Below is a small trained network, with its code and all its weights. Each question gives an input and a target symbol and asks what happens when units are switched off, that is, made to give their printed mean instead of their output.

import numpy as np


def w(rows, s, z=0):
    codes = np.array(rows[::2]) - 128.0
    scale = np.full(codes.shape[1], s)
    scale[-1] = z or s
    return codes * scale


def norm(h):
    return h / np.sqrt((h * h).mean(-1, keepdims=True) + 1e-5)


def f(y):
    return np.maximum(y, 0)


def softmax(a):
    e = np.exp(a - a.max(-1, keepdims=True))
    return e / e.sum(-1, keepdims=True)


def log_softmax(a):
    a = a - a.max(-1, keepdims=True)
    return a - np.log(np.exp(a).sum(-1, keepdims=True))


def net(x, mask):
    ids = ['ΔΛΠΦαγζηθμστω'.index(c) for c in x.split()]
    T = len(ids)
    res = E[ids] + P[:T]
    r = norm(res)
    for j in range(3):
        rows = slice(2 * j, 2 * j + 2)
        q, k, v = (r @ M[0][rows].T for M in (Q, K, V))
        z = softmax(np.where(np.tri(T) > 0, q @ k.T / 2**0.5, -1e9)) @ v
        o = O[0][rows]
        res = res + np.where(mask[j], z, o[:, -1]) @ o[:, :-1]
    y = f(norm(res) @ A[0][:, :-1].T + A[0][:, -1])
    res = res + np.where(mask[3:11], y, B[0][:, -1]) @ B[0][:, :-1]
    return log_softmax(norm(res)[-1] @ U[:, :-1].T + U[:, -1])


Q, K, V, O, A, B = {}, {}, {}, {}, {}, {}
E = w([
[131,115,79,93,78,198,111,159,155],'Δ',
[140,237,183,110,36,88,70,182,160],'Λ',
[53,133,130,137,140,164,119,146,128],'Π',
[134,168,140,108,129,66,113,123,123],'Φ',
[157,148,93,106,132,162,146,81,140],'α',
[164,147,94,85,110,108,82,155,111],'γ',
[116,111,98,174,50,191,104,201,103],'ζ',
[61,109,54,119,99,106,50,154,74],'η',
[158,119,67,162,159,64,182,154,64],'θ',
[135,123,59,214,125,107,111,150,73],'μ',
[248,159,176,72,88,144,153,181,121],'σ',
[114,175,111,163,108,30,97,76,98],'τ',
[103,135,149,134,137,186,214,232,53],'ω',
],0.014)
P = w([
[132,99,113,160,177,159,150,144,201],'0',
[113,7,158,154,52,99,192,120,159],'1',
[132,121,217,96,204,119,49,163,131],'2',
[111,174,17,88,184,119,141,182,124],'3',
[106,90,146,151,56,88,181,138,119],'4',
[143,123,215,111,189,117,53,136,103],'5',
[144,181,26,76,158,135,146,125,116],'6',
[124,117,133,151,58,113,183,118,87],'7',
[151,123,199,112,169,134,55,116,74],'8',
[149,173,45,84,150,165,146,80,104],'9',
[101,108,101,179,61,148,180,71,53],'10',
],0.015)
Q[0] = w([
[104,144,19,104,112,98,205,147,140],'H0',
[138,81,200,180,129,135,138,102,82],'H0',
[112,148,112,75,131,139,143,85,130],'H1',
[107,151,85,120,111,109,191,120,164],'H1',
[108,67,252,126,127,137,181,133,91],'H2',
[116,159,43,82,99,124,169,137,183],'H2',
],0.013)
K[0] = w([
[128,129,139,89,110,143,151,76,8],'H0',
[81,92,109,101,154,113,121,127,192],'H0',
[133,136,112,101,117,137,118,127,97],'H1',
[115,139,166,96,102,118,162,99,32],'H1',
[119,96,140,100,146,119,147,183,170],'H2',
[109,131,144,124,75,153,99,113,51],'H2',
],0.015)
V[0] = w([
[126,45,49,159,193,81,128,58,28],'H0',
[103,170,107,68,97,2,62,52,221],'H0',
[101,118,54,186,52,183,91,164,133],'H1',
[175,125,250,241,116,154,189,132,142],'H1',
[94,146,115,200,188,79,176,134,2],'H2',
[47,199,119,145,119,84,95,4,107],'H2',
],0.0087)
O[0] = w([
[114,97,131,54,53,68,131,125,209,66],'H0',
[103,82,166,210,149,166,120,117,213,108],'H0',
[86,143,99,216,141,73,144,233,80,254],'H1',
[199,106,62,73,201,51,253,48,95,187],'H1',
[116,107,38,163,189,143,63,163,129,82],'H2',
[170,134,167,187,213,66,254,227,88,10],'H2',
],0.009,0.0045)
A[0] = w([
[156,160,129,81,123,79,112,186,191,88],'N0',
[170,186,85,198,128,86,184,190,193,194],'N1',
[160,167,125,134,235,90,106,188,93,150],'N2',
[93,47,149,145,157,133,198,233,185,128],'N3',
[88,42,149,61,27,47,128,141,117,183],'N4',
[157,82,221,150,226,164,23,94,163,80],'N5',
[163,178,205,68,169,114,50,132,123,180],'N6',
[145,111,129,232,76,130,254,145,129,253],'N7',
],0.0095,0.0029)
B[0] = w([
[159,37,159,114,145,112,123,118,126,171],'N0',
[75,202,93,151,145,130,99,68,173,224],'N1',
[178,47,254,100,138,149,118,133,167,208],'N2',
[208,178,220,113,134,52,134,125,110,162],'N3',
[188,4,113,176,63,126,249,86,152,255],'N4',
[36,82,128,77,141,73,153,194,175,179],'N5',
[126,170,24,190,162,176,172,104,113,191],'N6',
[133,109,74,114,42,80,170,120,122,254],'N7',
],0.011,0.0085)
U = w([
[123,147,167,170,102,120,70,243,140,129],'Δ',
[52,249,67,164,81,75,128,148,41,121],'Λ',
[135,183,166,2,158,41,138,180,8,202],'Π',
[106,132,128,144,152,175,65,102,151,210],'Φ',
[246,143,139,124,178,183,104,110,97,172],'α',
[177,167,204,101,181,12,147,192,187,78],'γ',
[132,159,105,245,135,175,229,75,144,82],'ζ',
[96,120,203,107,73,172,59,109,145,139],'η',
[200,21,185,78,76,101,166,107,124,90],'θ',
[95,102,197,171,217,173,169,153,87,253],'μ',
[145,96,19,131,173,96,61,168,203,25],'σ',
[42,132,141,80,180,144,162,116,206,140],'τ',
[124,183,151,58,155,162,119,20,169,147],'ω',
],0.0087,0.0027)

Each question gives the input, a string of symbols that net reads in full, and the target symbol t.
The units are the heads (2 rows each of Q, K, V and O) and the neurons (one row each of A and B). Each row of codes is followed by its name. A weight is (code - 128) times the scale printed after its matrix; where a second scale follows, it is the last column's (O, A, B and U).
mask holds one flag per unit, heads first, then neurons. A switched-off unit (its flag False) gives its mean, the last column of its rows in O or B, instead of its output. The means were averaged over made-up inputs and are rounded, as every weight is.
A unit's drop is (log p(t) with every unit on - log p(t) with that unit switched off) / (log p(t) with every unit on - log p(t) with every unit switched off).
The circuit of an input: a set's keep is (log p(t) with only the set's units on - log p(t) with every unit switched off) / (log p(t) with every unit on - log p(t) with every unit switched off). Starting from all 11 units, units are removed one at a time, each time the one whose removal leaves the highest keep (on an exact tie, the one counted first), for as long as the keep stays at least 0.8.
units of the circuit, in order: the units of the circuit, biggest drop first
k most important neurons: the k neurons with the biggest drops, biggest first
which heads matter: for each layer, one digit per head in row order, 1 if its drop is at least 0.15 and else 0, layers parted by /
input Λ Λ Π, target μ: units of the circuit, in order => [H0]
input α μ μ σ σ μ Λ, target α: 2 most important neurons => [N2, N5]
input Δ Λ θ Λ ζ τ τ Φ μ η Π, target θ: units of the circuit, in order => [H0, N1]
input Λ Φ ζ τ ζ ζ Π, target Λ: units of the circuit, in order => [H1, H0]
input τ Λ ω α, target Π: which heads matter => 100
input η τ γ Φ Λ τ Λ Λ Δ η, target Δ: units of the circuit, in order => [H1, H2, N2]
input μ μ Λ ω Λ Λ Λ τ Π ζ, target γ: units of the circuit, in order => [H2, N3, H0]
input μ Λ Λ η Λ γ ζ Λ, target Λ: units of the circuit, in order => [H0, N4, N2]
input Δ η γ Λ Λ Λ Π, target μ: units of the circuit, in order => [H0, N2, N4]
input μ Φ Λ τ μ μ Λ τ μ μ μ, target Λ: which heads matter => 001
input μ μ Λ Λ Δ Λ γ μ, target Λ: 3 most important neurons => [N2, N1, N7]
input Φ Λ τ μ Λ ζ Λ Λ μ, target τ: which heads matter => 110
input Φ τ ζ Λ, target γ: which heads matter => 001
input γ τ Λ ζ μ Λ ω Λ Δ, target η: which heads matter => 011
input Λ τ μ Λ τ Λ σ, target γ: units of the circuit, in order => [H2, N4, N2]
input α μ γ, target ζ: which heads matter => 001
input ζ μ τ μ μ σ τ Λ θ, target Π: which heads matter => 110
input μ α Λ τ μ Λ τ Λ α α, target ω: 2 most important neurons => [N4, N7]
input μ ζ Λ Δ μ Λ μ Δ Φ ζ, target Λ: units of the circuit, in order => [N4]
input η τ ω θ, target Π: which heads matter => 100
input α α η, target ζ: units of the circuit, in order => [N6]
